Below are the code and all the weights of a small trained network. Each question names an input and a class and asks about switching units off, where a switched-off unit gives its printed mean instead of its output.

import numpy as np


def w(rows, s, z=0):
    codes = np.array(rows[::2]) - 128.0
    scale = np.full(codes.shape[1], s)
    scale[-1] = z or s
    return codes * scale


def norm(h):
    return h / np.sqrt((h * h).mean(-1, keepdims=True) + 1e-5)


def f(y):
    return np.maximum(y, 0)


def log_softmax(a):
    a = a - a.max(-1, keepdims=True)
    return a - np.log(np.exp(a).sum(-1, keepdims=True))


def net(x, mask):
    res = np.array(x, float).reshape(1, 4) / 4 @ E
    u = 0
    for l in range(4):
        y = f(norm(res) @ A[l][:, :-1].T + A[l][:, -1])
        res = res + np.where(mask[u : u + 5], y, B[l][:, -1]) @ B[l][:, :-1]
        u += 5
    return log_softmax(norm(res)[-1] @ U[:, :-1].T + U[:, -1])


A, B = {}, {}
E = w([
[119,100,156,116,147,203,163,184,138,255],'x0',
[132,57,60,219,216,83,81,194,124,137],'x1',
[129,127,129,130,125,123,132,127,121,132],'x2',
[206,25,169,127,162,198,181,109,59,50],'x3',
],0.00086)
A[0] = w([
[125,132,119,135,125,133,122,126,116,134,70],'0.n1',
[106,248,65,72,119,72,85,138,132,172,30],'0.n2',
[79,203,227,32,40,144,205,84,157,93,51],'0.n3',
[88,43,67,232,217,34,87,221,147,112,74],'0.n4',
[120,170,62,154,79,78,50,57,163,52,2],'0.n5',
],0.0014,0.00084)
B[0] = w([
[116,132,131,130,133,128,128,129,126,118,128],'0.n1',
[112,41,195,190,69,138,128,91,157,101,194],'0.n2',
[192,159,3,132,144,175,42,88,90,160,231],'0.n3',
[178,195,92,93,92,185,81,34,101,163,251],'0.n4',
[140,147,168,76,181,101,209,207,85,137,191],'0.n5',
],0.002,0.0019)
A[1] = w([
[127,75,58,241,236,85,87,250,142,135,21],'1.n1',
[150,122,139,143,85,98,97,46,115,25,255],'1.n2',
[76,110,134,110,109,174,124,193,194,238,84],'1.n3',
[6,224,80,114,95,69,94,124,208,195,124],'1.n4',
[110,78,156,101,147,187,164,226,132,198,39],'1.n5',
],0.0014,0.00082)
B[1] = w([
[145,179,95,57,79,191,103,40,126,153,178],'1.n1',
[124,139,148,108,172,147,168,184,123,172,251],'1.n2',
[143,181,146,107,177,81,175,172,102,102,194],'1.n3',
[132,6,158,167,105,161,139,131,129,102,250],'1.n4',
[127,173,138,97,157,84,167,152,89,110,175],'1.n5',
],0.0024,0.0017)
A[2] = w([
[134,152,108,117,133,43,123,108,119,8,70],'2.n1',
[157,61,175,77,153,196,203,105,81,81,135],'2.n2',
[129,148,128,128,146,73,132,136,139,69,2],'2.n3',
[7,179,124,153,85,70,108,144,202,178,57],'2.n4',
[128,154,125,117,145,49,128,131,134,45,7],'2.n5',
],0.0019,0.00082)
B[2] = w([
[53,181,167,87,219,144,249,228,80,183,174],'2.n1',
[35,112,140,199,61,5,62,163,249,114,254],'2.n2',
[99,154,149,102,167,150,175,164,37,149,141],'2.n3',
[164,5,184,217,65,73,107,147,188,31,180],'2.n4',
[37,179,159,104,194,124,218,217,37,155,153],'2.n5',
],0.0016,0.0021)
A[3] = w([
[108,199,137,70,47,179,129,18,136,123,56],'3.n1',
[115,136,161,106,178,167,183,198,146,219,34],'3.n2',
[150,5,182,165,140,158,150,108,129,38,27],'3.n3',
[140,117,5,178,190,121,49,72,78,164,58],'3.n4',
[113,135,155,110,174,149,187,179,138,204,1],'3.n5',
],0.002,0.0007)
B[3] = w([
[199,81,35,133,223,191,66,84,137,203,225],'3.n1',
[90,179,138,118,179,73,171,135,53,4,222],'3.n2',
[52,114,144,218,23,48,67,177,221,219,234],'3.n3',
[185,160,132,31,101,221,138,53,161,151,251],'3.n4',
[100,167,114,105,157,76,160,136,76,17,199],'3.n5',
],0.0021,0.0017)
U = w([
[238,144,45,75,141,249,69,9,133,190,255],'0',
[82,37,183,255,28,62,93,165,214,132,110],'1',
[84,194,158,90,222,90,245,194,9,60,17],'2',
],0.0057,0.00062)

Each question gives the input, the list of numbers given to net, and the class t.
The units are the neurons (one row each of A and B). Each row of codes is followed by its name. A weight is (code - 128) times the scale printed after its matrix; where a second scale follows, it is the last column's (A, B and U).
mask holds one flag per neuron, layer by layer. A switched-off neuron (its flag False) gives its mean, the last column of its row in B, instead of its output. The means were averaged over made-up inputs and are rounded, as every weight is.
A unit's drop is (log p(t) with every unit on - log p(t) with that unit switched off) / (log p(t) with every unit on - log p(t) with every unit switched off).
The circuit of an input: a set's keep is (log p(t) with only the set's units on - log p(t) with every unit switched off) / (log p(t) with every unit on - log p(t) with every unit switched off). Starting from the 12 units with the biggest drops (on a tie, the unit counted first), units are removed one at a time, each time the one whose removal leaves the highest keep (on an exact tie, the one counted first), for as long as the keep stays at least 0.8.
circuit, biggest first: the units of the circuit, biggest drop first
k most important neurons: the k neurons with the biggest drops, biggest first
top k neurons in layer l: the k neurons of layer l with the biggest drops, biggest first
drop of u: that unit's drop, to one decimal
input [7,5,5,-1], class 2: circuit, biggest first => 3.n2
input [-8,6,4,-7], class 2: 4 most important neurons => 0.n5, 0.n3, 2.n1, 3.n3
input [0,6,-2,-6], class 0: 3 most important neurons => 0.n4, 2.n2, 1.n1
input [8,7,7,6], class 2: circuit, biggest first => 1.n5, 3.n2
input [4,7,6,-7], class 0: 2 most important neurons => 0.n4, 1.n1
input [-1,-3,-8,4], class 1: 2 most important neurons => 0.n4, 2.n2
input [3,4,7,5], class 1: 4 most important neurons => 0.n3, 2.n2, 3.n3, 3.n1
input [-7,5,-6,2], class 2: 2 most important neurons => 0.n3, 2.n1
input [-1,-1,-8,2], class 1: 2 most important neurons => 0.n4, 2.n2
input [-8,4,-4,8], class 1: 3 most important neurons => 3.n3, 2.n2, 1.n3
input [8,2,5,-6], class 2: 3 most important neurons => 1.n3, 2.n2, 3.n2
input [-7,2,4,8], class 1: 2 most important neurons => 3.n3, 2.n2
input [0,-4,-5,-6], class 1: 2 most important neurons => 0.n4, 2.n4
input [-1,5,-5,8], class 1: 3 most important neurons => 3.n3, 0.n3, 2.n2
input [-3,-1,4,3], class 1: circuit, biggest first => 2.n2
input [-7,8,-7,5], class 0: 2 most important neurons => 0.n4, 3.n4
input [7,4,-3,-5], class 2: 2 most important neurons => 1.n3, 2.n2
input [8,-3,-3,8], class 1: top 3 neurons in layer 2 => 2.n2, 2.n1, 2.n5
input [7,-1,3,5], class 2: top 2 neurons in layer 1 => 1.n4, 1.n5
input [-6,2,-2,6], class 1: top 2 neurons in layer 3 => 3.n3, 3.n2
input [7,0,7,-4], class 2: drop of 1.n3 => 0.1
